In the rows, zero is written as 128.
[117 103  97 137 156 164 218 141 130 115 135 121  90 119 176 129 108 192
 124 116 130 121 157 143 121 155 144 130 121 185 138 160 129 129 110 117
 128 131 109 153 101 121 121 147 133 134 134 133 164 138 138 108 129 111
 139 132 122 113] => E
[109 165 144 146 139 140 145 150 139 121 103 172 115 162 115 132 101 137
 102 119 173 140 188 129 112 115 179 147 130 135 132 139 114 124 157 122
 138 135 109 148 143 115 128 146 112  97 144 127 177 124 116 108 167 103
 140 125 124 101] => X
[174 100 109 127 132  97 138 141 136 108 124 144 117 125 103 134 122 129
 148 144 121 239 124 130 127 138 162 131 114 108 128 124 133 132 143 118
 120 133 133 132 125 120 113 109 122 129 136 131 116 120 134 134 135 117
 129 112 135 122] => E
[118 206 194 127 113 130  82  89 153 178 133 113 154 165  17 138 125 102
 138 135 158 124 127 129 124  93 125 149 109 128 110 152 142 137 126 138
 139 135  47  95 141 144 133 168  98 101 105 116 136 127 114 144 153 172
 108 153 141 158] => S
[132 164 114 121 171 128 204 113 130 141 123 121  98 119 109 138 133 145
 122 127 155 124 133 109 126 179 132 134 149 104 128 185 116 130  91 107
 128 130 125 121 141 125 111 125 130 132 130 125 127 120 134 159 101 144
 132 128 115 131] => S
[120 121 122 115 141 140 141 135 120 123 127 129 127 121 158 117 128 115
 126  86 123 125 132  98 142 157 143 123 142 144 133 107 142 114 112 101
  90 122  66 132 113 123 123 130 129 130 152 118 153 122 136 151 117 101
 121 115 123 146] => E
[172 237  82 123 179 143 205 109 157 168 101 114 139  90  17 166 133 183
 203 150 199 111 139 123 115 140 112 132 120 129 127 231 106 155  40 117
 166 140 150 135 119 120 153 129 143 175 130 120 149 143 119 176  68 204
 108 142 111 113] => X
[135 123 115 134 125 126 133 125 141 128 158 129 153 110 138 133 122 135
 128 137 114 120 124 109 145 144 122 128 144 125 130 118 137 143 118 127
 124 123 127 137 118 124 102 123 125 136 140 137 119 120 135 141  88 129
 130 126 116 135] => E
[125 155 105 124 120 134 165 127 130 123 115 112 118 118 123 122 116 168
 118 131 144 117 150 131 134 123 127 123 126 137 124 153 119 137 140 150
 149 119 143 158 124 124 161 112 125 138 143 130 146 137 141 136 125 133
 128 130 117 108] => S
[167  99 106 115 155 122 162 130 127 115 146 126 126 128 172 101 128 139
 135 131 113 127 121 163 133 152 131 124 115 121 128 111 112 121 125 138
 113 118 123 126 125  93 111 108 135 135 132 127 142 120 131 112 156 131
 136 145 127 129] => E
[ 70 138 153 134 142 151 129 126 132 129 120 141 135 163 101 124 122 125
 113 137 141 116 114 133 111 108 139 132 117 123 119 132 136 125 137 143
 110 137  93 115 124 134 104 142 110 109 108 119 145 108 127 122 164 137
 120 144 139 144] => S
[158 224 185 127 120 140  93 115 141 206 126 126 164 156  17 147 142  82
 178 141 180 109 120 143 127 117 130 133 103 123 125 170 121 131 115 127
 121 146 147  73 137 137 150 136 111  89  98 146 131 134 113 186 121 164
 119 135 139 148] => S
[ 58 107 117 136 107 126 137 113 124  89 134 131 136 137 141 107 131 160
 127 139 118 123 125 127 124 115 118 129 119 117 123 167 114 124 140 125
 140 124 123 133 138 126 140 105 130 150 107 124 127 133 133  85 154 161
 113 145 125 129] => E
[136  79 110 131 129  94 150 139 133 118 131 116 130 110 195 172 145 147
 151 126  96 180  78 101 122 138 119 114 147 126 119 123 130 125 121  91
 124 131 139 128 123 113 101 113 154 137 138 137 103 131 114 118 106 127
 125 134 120 122] => E
[194 154 111 143 167 144 219 123 141 112 107 183 116 129  62 130 114 196
 124 121 151 110 187 138 106 152 168 151 106 126 106 233 119 127 115 103
 152 132 116 157 180 114 138 120 149 128 159 129 199 118 135 111 149 125
 129 142 112  74] => X
[150 102 119 126 155 128 149 138 126 112 134 150 128 151 176 121 111 145
 143 131  95 138 122 187 126 144 137 146 117 126 121 106 113 118 167 121
 127 134 122 128 164 125  55 119 130 148 145 138 104 126 134 115 144 122
 143 115 127 119] => E
[180 122 130 133 126 118 112 139  84 131 132 142 146 121 137 133 136 103
 145 123 113 134 129 136 132 138 130 130 105 112 123 112 113 116  74 124
 113 121 138 127 152 107 132 106 117 136 139 140 109 130 110 159 121 122
 132 107 128 131] => E
[233 196 110 119 131 135 103  84 147 173 133 101 162  81  29 178 154  98
 205 126 138 115  91 142 131 132 104 111 118 118 122 177 117 133 111 134
 116 139 173 105 127 140 171 104 117 153 112 122  95 137 124 238  70 146
 114 115 128 142] => X
[149 200 167 120 126 140  75 107 139 194 127 139 151 123  17  76 126  55
 181 142 162 120 101 136 129 132 116 119  87 131 113 153 133 139 124 130
 120 125 140  84 153 141 145 141 103 109 103 124 109 121 112 222 114 155
 108 121 124 146] => S
[152 122 132 148 133 115 131 127 153  88 124 141 139 150 119  98 107 156
 115 131 128 121 151 129 113 110 113 154  97 124 120 145 116 128 139 139
 160 151 128 138 144 121 111 114 126 150 131 127 134  95 117  79 172 146
 140 149 141 124] => X
[137 149 116 141 131 164 190 104 161  69 135 140 114 105  81 114 107 214
 105 139 160 114 125 126  98  88  94 134  97 127 111 211 115 140 120 118
 168 137 145 189 120 143 148 126 156 165 110 119 157 171 120  55 165 203
 109 135 131  97] => X
